In the rows, zero is written as 128.
Each row is followed by its class; each block has classes of its own.
[121 128 145 155 126 133 141 138 139 112 147 131 121 140 158 138 138 121
 124 132 131 150 139 120 117 150 125 127 115 119  89 132 141 119 199 111
 126 127]	(145)
[138  91 126 119  97 222 153 172 116 138 109 115 130 132 110 128 160 121
 118 157 131 181  58 112 138  68 114 141 124  83 124 138 130 112 252 106
 121 145]	(80)
[124 138 107 148 126 127 145 130 136 126 115 121 107 133 138 138 137 123
 140 117 129 149  81 121 125 143 112 126 125 129 121 125 139  90 138 120
 127 132]	(108)
[125 133 124 123 137 158 144 142  97 121 121 121 125 151 126 124 115 111
 131 135 130 159 115 109 142 132 118 133 126 118  90 134 135  79 189 126
 123 122]	(108)
[136 126 100 117 136 112 145 126 128 126 131 112 100 142 101 131 164  66
 113 135 125 140 140  95 102 133 135 153 116 116 104 146 167  77 147 110
 110 133]	(80)
[135  89  92  93  98 134 143 154 126 131 118  88 173 110 115 115 200  95
 109 126 132 177 123  40 120 120 119 124 100  90 100 120 188 116 252  99
 119 138]	(80)
[ 89 116 130 116 139 119 141 138 125 128 131 136 132 121 139 117 106 112
 127 129 125 148 130 109 111 123 122 111 148 137 102 114 138 108 168 132
 114 150]	(8)
[143 137 145 134 113 152 137  86 109 135 123 124 134 134 157 130 157 125
 141 142 147 131  94 122 163 105 116 121 119 101  95 116 147 157 170 117
 136 141]	(108)
[122 134 122 135 129 146 146 143 128 125 116 106 121 135 149 132 157 115
 127 158 100 140 123 103 131 153 116 119 121 118  77 138 144 113 171 116
 123 121]	(145)
[139 155 125 144 117 119 125 112  89 168 132 148 165 108 198 155 218 112
 129  93 148 116  69 116 131 135 128 105 134 126 117 129 181 162 165  96
 134 156]	(44)
[132 119 137 162 132 132 105 147 125 133 137 125 114 115 140 130 136 118
 139 126 127 148 114 111 142 148  95 144 122 115  66 119 147 100 140 155
 104 118]	(108)
[123 143 143 133 140 144 138 147 132 115 123 136 143 133 131 114 143 110
 133 149 120 158 135  93 117 135 115 106 110 105  90 127 139  91 186 120
 121 138]	(8)
[123 175 105 125 116  88 164 128 157 114 133 171 166 102 223 168 192 114
 131 115 114 143 127 109  72 162 106 102 123 147  82 136 148 122 186 107
 127 157]	(80)
[136 138 152 149 122 151 142 128 109 146 112 135 110 123 172 109 139 139
 142 146 130 131  91 129 147  98 112 126 140  87  76 128 155 135 171 112
 119 125]	(108)
[ 88 138  94 153 149 149 142 127 174  66 102 154  74 121 145 173 111 120
 158 131  98 157 177 149 136 156 158 114 104 166 136 127  63   4 117 133
 136 124]	(80)
[142 147 105 129 134 137 121 128 131 132 126 136 110 129 164 109 141  99
 135 183 135 138 136 122 120 138 120 117 126 124  89 125 134 115 201 115
 134 126]	(145)
[118 112 128 137 130 162 142 135 165 127 122 121 140 143 159 136 161 112
 123 142 125 161 106 105 143 127 127 121 116 112 113 118 128 102 199 110
 146 134]	(108)
[121 123 141 124 117 128 136 138 123 144 136 149 150 125 144 101 134  82
 133 129 142 126 167 136 124 120 108 124 112 117  83 127 163 132 148 119
 116 128]	(108)
[130 156  82 118 117  46 135 127 168 112 121 142 146 102 216 169 203  83
 136 109 129 118 153  79 106 181 122 107 124 159  77 142 150  84 156 115
 119 127]	(44)
[125 148 125 115 126 125 137 134 126 138 106 129 132 134 141 116 118 124
 127 125 125 161 143 101 134 135 119 126 145 111  72 126 153 113 175 124
 132 122]	(8)
[119 141 128 121 110 129 142 136 126 124 129 133 154 118 148 123 146 122
 124 134 128 146 134 112 135 114 123 114 135 119 107 138 122 125 175 146
 118 134]	(8)
[131 148 131 110 130  92 132  44 128 142 119 137 120 128 145 121 141  97
 154 135 131 125 148  85 142 130 110 139 140 116  72 112 166 122 141 122
 111 130]	(108)
[139 126 133 120 130 126 131 124 123 157 126 148 114 114 125 111 115 136
 127 121 132 128 121 118 103 108 125 136 159  89  84 118 140 114 126 125
 127 119]	(108)
[123 159 110 112 104 132 155 147 141 106 129 141 134 137 165 129 134 141
 118 118 114 141 146 125 130 134 122 123 125 114  99 120 141 105 171 127
 130 138]	(8)
[121 127 114 126 141 112 139 130 175 125 134 140 123 130 152 145 117 108
 135 140 113 158 138 100 123 125 117 136 141 125  80 110 131  85 151 128
 116 128]	(8)
[ 98 126 112 125 115 149 149 161 170  99 115 141 125 141 106 121 112  91
 125 119 156 192 183 135 137 161 157 127 133 122 108 139 119  82 199 121
 124 141]	(80)
[ 96 166  87 127 145  44 115 132 143  81 105 125  77 153 163 169 211  69
 189 122 120 127 174  60  86 210 113 141  95 181  98 166 191  70 109  94
 101  99]	(44)
[120 152 119  97 160   4 123 132 112 137 135 151 145 111 120  84 104 100
 136 124 159 200 173  84  98 103 111 144 151 125  41 122 181 135  89 146
 120 122]	(44)
[167 114 141 132 103 184 131 136  77 163 128 121 132 117 138 102 166 135
 102 145 141 130  62 130 127  80 115 128 132  73 117  90 149 171 189 130
 141 139]	(80)
[124 128 104 136 120 141 141 120 126 105 119 143 143 130 143 118 140 122
 138 130 112 147 129 113 122 126 113 128 130 104  95 119 155 107 169 127
  87 105]	(145)
[146 121 116 137 123 130 151 143 114 146 116  92 107 145 111 132 181  91
 122 134 146 140 122 105 133 135 103 163 105 113  91 147 172 149 194 125
 112 128]	(44)
[108 161  95 120 120  98 139 131 150 127 126 125 149 132 218 163 166  94
 132 109 132 141 129  68 120 153 138  90 138 138  99 140 133 101 174 110
 139 130]	(44)
[115 155 160 142 132 138 135 141 138 126 151 128 130 122 153 121 137 120
 127 130 126 132 113 180 128 147 123 133 129 112  83 122 144 128 168 132
 117 129]	(108)
[127 138 122 117 137 127 132 151 157 118 121 136 142 125 154 125 129 114
 140 130 122 163 139 111 150 138 118 132 131 128  90 129 148 121 213 132
 129 140]	(8)
[132 135 128 129 129 150 145 137 149 128 106 129 114 146 123 124 136 126
 141 121 128 148 119 119 125 126 126 145 107 118   4 119 149  91 172 131
 121 131]	(108)
[118 149 131 108 131 128 149 128 124 134 132 135 139 112 168 132 132 114
 139 116 137 153  97  67 122 127 133 127 101 118  81 104 143 114 191  86
 134 116]	(145)
[109 144 116 128 114 107 132 141 156 125 121 151 152 127 187 136 157 123
 234 122 122 130 133 162 133 139 124  97 127 138  96 125 124 129 157 115
 160 128]	(108)
[122 154 126 127 130 125 117 122 127 139 115 119 140 136 156 136 141 132
 128 129 142 144 128 120 121 130 134 115 139 107  86 121 142 112 159 112
 148 133]	(108)
[154 140 140 131 106 164  76 135 124 108 147 137 151 137  89 103 100 136
 141 148 128 129 123 117 110 122 120 148 167 115  77 106 155 155 180 123
 133 100]	(44)
[121 127 115 123 117 145 144 150 136 108 108 140 139 121 136 125 128 116
 135 126 133 157 137 107  92 136 108 147 113 124  96 115 151 104 175 167
 123 127]	(8)

A new block, with new classes.
[137 122 140 122 113 130 118  93  73 112 142 158  86 141  97 106 132 125
 146 101 149 126 122 127 130 154 131 122 115 142 133 120 141 110 112 130
 120 143]	(11)
[132 111 123 124 117 133 131  96  98 141 135 157  74 122 111 140 138 114
 129  92 132 122 126 139 128 167 144 118 138 116 141 134 138 111 115 103
 144 124]	(28)
[141 153 116 136 139 119 144 100  98 124 138 141  95 135  75 112 134 120
 116 101  81 109  87 139 132 152 136 112 172 121 144 110 115 137 134 139
 129 104]	(28)
[121 125 147 137 142 124 119 110  99 126 133 140 127 140  97 129 130 109
 103 105 119 115 116 127 148 140 121 109 152 134 142 105 161 107 144 138
 164 145]	(28)
[119 123 116 119 136 133 144  87 114 134 137 113 101 145 121 119 122 163
 123  76 140 124  98 107 138 113 131 131 179 110 139 108 115 127 140 126
 149 131]	(28)
[110  99 133 129 115 155 100 121 120 142 146 125  91 117 138 152 119 110
 128  95 139 121 144 151 125 116 126 145 145 128 147 146 165 139 105 107
 115 181]	(11)
[117 101 140 123 115 177 131  96 109 153 128 123  80 134  97 132 139 116
 140  88 166 112 122 144 141 127 141 125 150 122 147 104 151 148 116 121
 133 158]	(11)
[123 134 118 118 131 115 146 116  90 127 139 161  64 143 101 123 142 121
  92  29 134 106 100 122 124 165 141 115 161 148 147 125 104 133 122 144
 125 107]	(28)
[140  80 138 101 111 111 140  68 109 129 137 130  69 137  96 140  93  90
 118 105 119 100 111 124 122 125 144 112 131 143 132 139 121 127  96 108
 141  90]	(11)
[132 138 119 140 139 117 132  89 112 120 133 137  71 148 113 141 133 126
 126 102 117 121 104 103 136 130 144 123 161 130 143 133 126 135 124 135
 136 104]	(28)
[101 108 152 129 140 131 139  92 106 136 156 129  54 136  91 138 181 107
 121  55 144  99  64 144 135 153 145 121 183 121 140  91 164 129 142 121
 137 151]	(28)
[138 111 131 130  95 135 130 128 120 133 134 146 111 118 115 142 137 117
 126 127 115 114 155 142 123 123 140 119 111 141 143 148 168 131  90 101
 122 128]	(11)
[148 150 120 129 138 112 121  98  86 132 138 143 117 145 110 137 136 139
 124 113 149 113 100 116 143 167 133 105 150 134 141 106 129 124 148 138
 118 102]	(28)
[145  79 178 121 119 150 118 119 130 148 158 129  93 122  93 139 119  93
 122 122 150  97  89 139 134 164 168 131 122 140 121 106 173 129 109 100
 132 153]	(11)
[132 124 127 134  97 145 111 138  89 150 133 161 123 123 112 127 150  82
 130 117 124 142 158 159 132 124 129 119 120 130 150 137 191 125 129 105
 107 174]	(11)
[135  70 147 100  97 135 134  83  96 152 137 156  77 127  91 118 143 108
 134 121 164 105 129 119 137 149 124 131  97 152 142 134  99 142  76 103
 128  53]	(11)
